Below is a small trained network, with its code and all its weights. Each question gives an input and a class and asks what happens when units are switched off, that is, made to give their printed mean instead of their output.

import numpy as np


def w(rows, s, z=0):
    codes = np.array(rows[::2]) - 128.0
    scale = np.full(codes.shape[1], s)
    scale[-1] = z or s
    return codes * scale


def norm(h):
    return h / np.sqrt((h * h).mean(-1, keepdims=True) + 1e-5)


def f(y):
    return y / 2 * (1 + np.tanh(0.7978845608 * (y + 0.044715 * y**3)))


def log_softmax(a):
    a = a - a.max(-1, keepdims=True)
    return a - np.log(np.exp(a).sum(-1, keepdims=True))


def net(x, mask):
    res = np.array(x, float).reshape(1, 3) / 4 @ E
    u = 0
    for l in range(4):
        y = f(norm(res) @ A[l][:, :-1].T + A[l][:, -1])
        res = res + np.where(mask[u : u + 6], y, B[l][:, -1]) @ B[l][:, :-1]
        u += 6
    return log_softmax(norm(res)[-1] @ U[:, :-1].T + U[:, -1])


A, B = {}, {}
E = w([
[28,161,81,218,214],'x0',
[174,166,255,200,122],'x1',
[107,59,190,113,215],'x2',
],0.0063)
A[0] = w([
[229,50,147,2,162,30],'L0N1',
[123,119,156,158,121,95],'L0N2',
[106,109,80,178,140,208],'L0N3',
[70,56,54,35,147,1],'L0N4',
[87,128,127,121,198,150],'L0N5',
[53,116,90,52,106,113],'L0N6',
],0.01,0.0023)
B[0] = w([
[130,131,106,62,187,243],'L0N1',
[144,129,199,175,100,136],'L0N2',
[198,135,88,82,128,200],'L0N3',
[21,130,219,144,84,255],'L0N4',
[146,122,221,2,185,197],'L0N5',
[127,147,183,190,65,214],'L0N6',
],0.0093,0.0053)
A[1] = w([
[65,195,42,132,50,167],'L1N1',
[95,111,85,60,97,17],'L1N2',
[145,135,74,140,124,109],'L1N3',
[96,78,144,133,149,253],'L1N4',
[124,249,92,136,96,48],'L1N5',
[161,49,105,254,219,25],'L1N6',
],0.0091,0.0018)
B[1] = w([
[150,122,191,69,59,253],'L1N1',
[179,121,105,253,176,164],'L1N2',
[182,52,239,47,194,124],'L1N3',
[126,211,100,132,124,185],'L1N4',
[162,101,139,61,146,194],'L1N5',
[97,194,140,173,136,139],'L1N6',
],0.0078,0.0046)
A[2] = w([
[102,164,27,38,201,93],'L2N1',
[208,23,193,137,134,168],'L2N2',
[8,119,43,154,67,161],'L2N3',
[87,224,75,78,138,155],'L2N4',
[116,26,3,134,94,3],'L2N5',
[114,187,191,118,180,37],'L2N6',
],0.0065,0.0027)
B[2] = w([
[164,128,133,180,195,192],'L2N1',
[83,226,192,175,159,255],'L2N2',
[2,226,174,156,123,176],'L2N3',
[223,145,33,171,174,199],'L2N4',
[72,107,51,207,174,78],'L2N5',
[85,100,204,77,121,238],'L2N6',
],0.0073,0.0021)
A[3] = w([
[2,103,106,151,232,148],'L3N1',
[212,132,61,58,237,246],'L3N2',
[233,135,68,76,45,99],'L3N3',
[136,111,149,6,11,245],'L3N4',
[182,187,154,176,116,251],'L3N5',
[72,237,90,131,166,5],'L3N6',
],0.0076,0.0028)
B[3] = w([
[193,159,100,113,83,179],'L3N1',
[186,167,148,118,166,195],'L3N2',
[161,70,129,8,210,170],'L3N3',
[99,157,137,184,192,255],'L3N4',
[37,167,77,77,101,183],'L3N5',
[178,143,87,107,162,130],'L3N6',
],0.011,0.008)
U = w([
[42,216,161,203,75,251],'0',
[171,155,146,60,154,251],'1',
[222,188,104,135,207,215],'2',
[124,156,143,162,108,51],'3',
[163,133,102,201,158,5],'4',
[194,98,113,106,2,5],'5',
[104,75,72,164,107,5],'6',
[185,105,92,206,32,5],'7',
],0.0091,0.0028)

Each question gives the input, the list of numbers given to net, and the class t.
The units are the neurons (one row each of A and B). Each row of codes is followed by its name. A weight is (code - 128) times the scale printed after its matrix; where a second scale follows, it is the last column's (A, B and U).
mask holds one flag per neuron, layer by layer. A switched-off neuron (its flag False) gives its mean, the last column of its row in B, instead of its output. The means were averaged over made-up inputs and are rounded, as every weight is.
A unit's drop is (log p(t) with every unit on - log p(t) with that unit switched off) / (log p(t) with every unit on - log p(t) with every unit switched off).
The circuit of an input: a set's keep is (log p(t) with only the set's units on - log p(t) with every unit switched off) / (log p(t) with every unit on - log p(t) with every unit switched off). Starting from the 12 units with the biggest drops (on a tie, the unit counted first), units are removed one at a time, each time the one whose removal leaves the highest keep (on an exact tie, the one counted first), for as long as the keep stays at least 0.8.
circuit, biggest first: the units of the circuit, biggest drop first
k most important neurons: the k neurons with the biggest drops, biggest first
k most important neurons of layer l: the k neurons of layer l with the biggest drops, biggest first
drop when u is switched off: that unit's drop, to one decimal
input [-4,-4,4], class 0: most important neuron => (L0N4)
input [2,4,-6], class 1: circuit, biggest first => (L0N6 L1N5)
input [-2,6,4], class 0: circuit, biggest first => (L3N3 L0N5 L3N2)
input [-6,8,1], class 0: 2 most important neurons of layer 0 => (L0N5 L0N3)
input [-6,7,-4], class 0: circuit, biggest first => (L0N3 L3N5 L3N2 L1N1)
input [6,-8,4], class 0: 2 most important neurons => (L0N4 L0N6)
input [4,-5,-8], class 1: 2 most important neurons => (L3N3 L1N1)
input [4,-2,-7], class 1: 2 most important neurons => (L1N1 L3N3)
input [2,-7,-7], class 0: 2 most important neurons of layer 0 => (L0N4 L0N6)
input [-6,-4,1], class 2: 2 most important neurons => (L0N1 L1N1)
input [7,3,-6], class 2: 3 most important neurons => (L0N4 L0N6 L3N2)
input [4,4,-8], class 1: 2 most important neurons => (L3N3 L0N4)
input [-6,-3,-3], class 2: 2 most important neurons => (L0N1 L3N2)
input [2,4,-7], class 1: 2 most important neurons => (L0N4 L3N3)
input [7,-3,2], class 2: 2 most important neurons of layer 2 => (L2N4 L2N1)
input [-7,-1,6], class 2: most important neuron => (L0N1)
input [-8,-2,-4], class 2: 2 most important neurons => (L0N1 L3N2)
input [-7,-1,4], class 2: drop when L0N1 is switched off => 2.2
input [4,-8,0], class 0: drop when L2N2 is switched off => 0.0
input [-6,-1,5], class 2: drop when L0N5 is switched off => 0.1
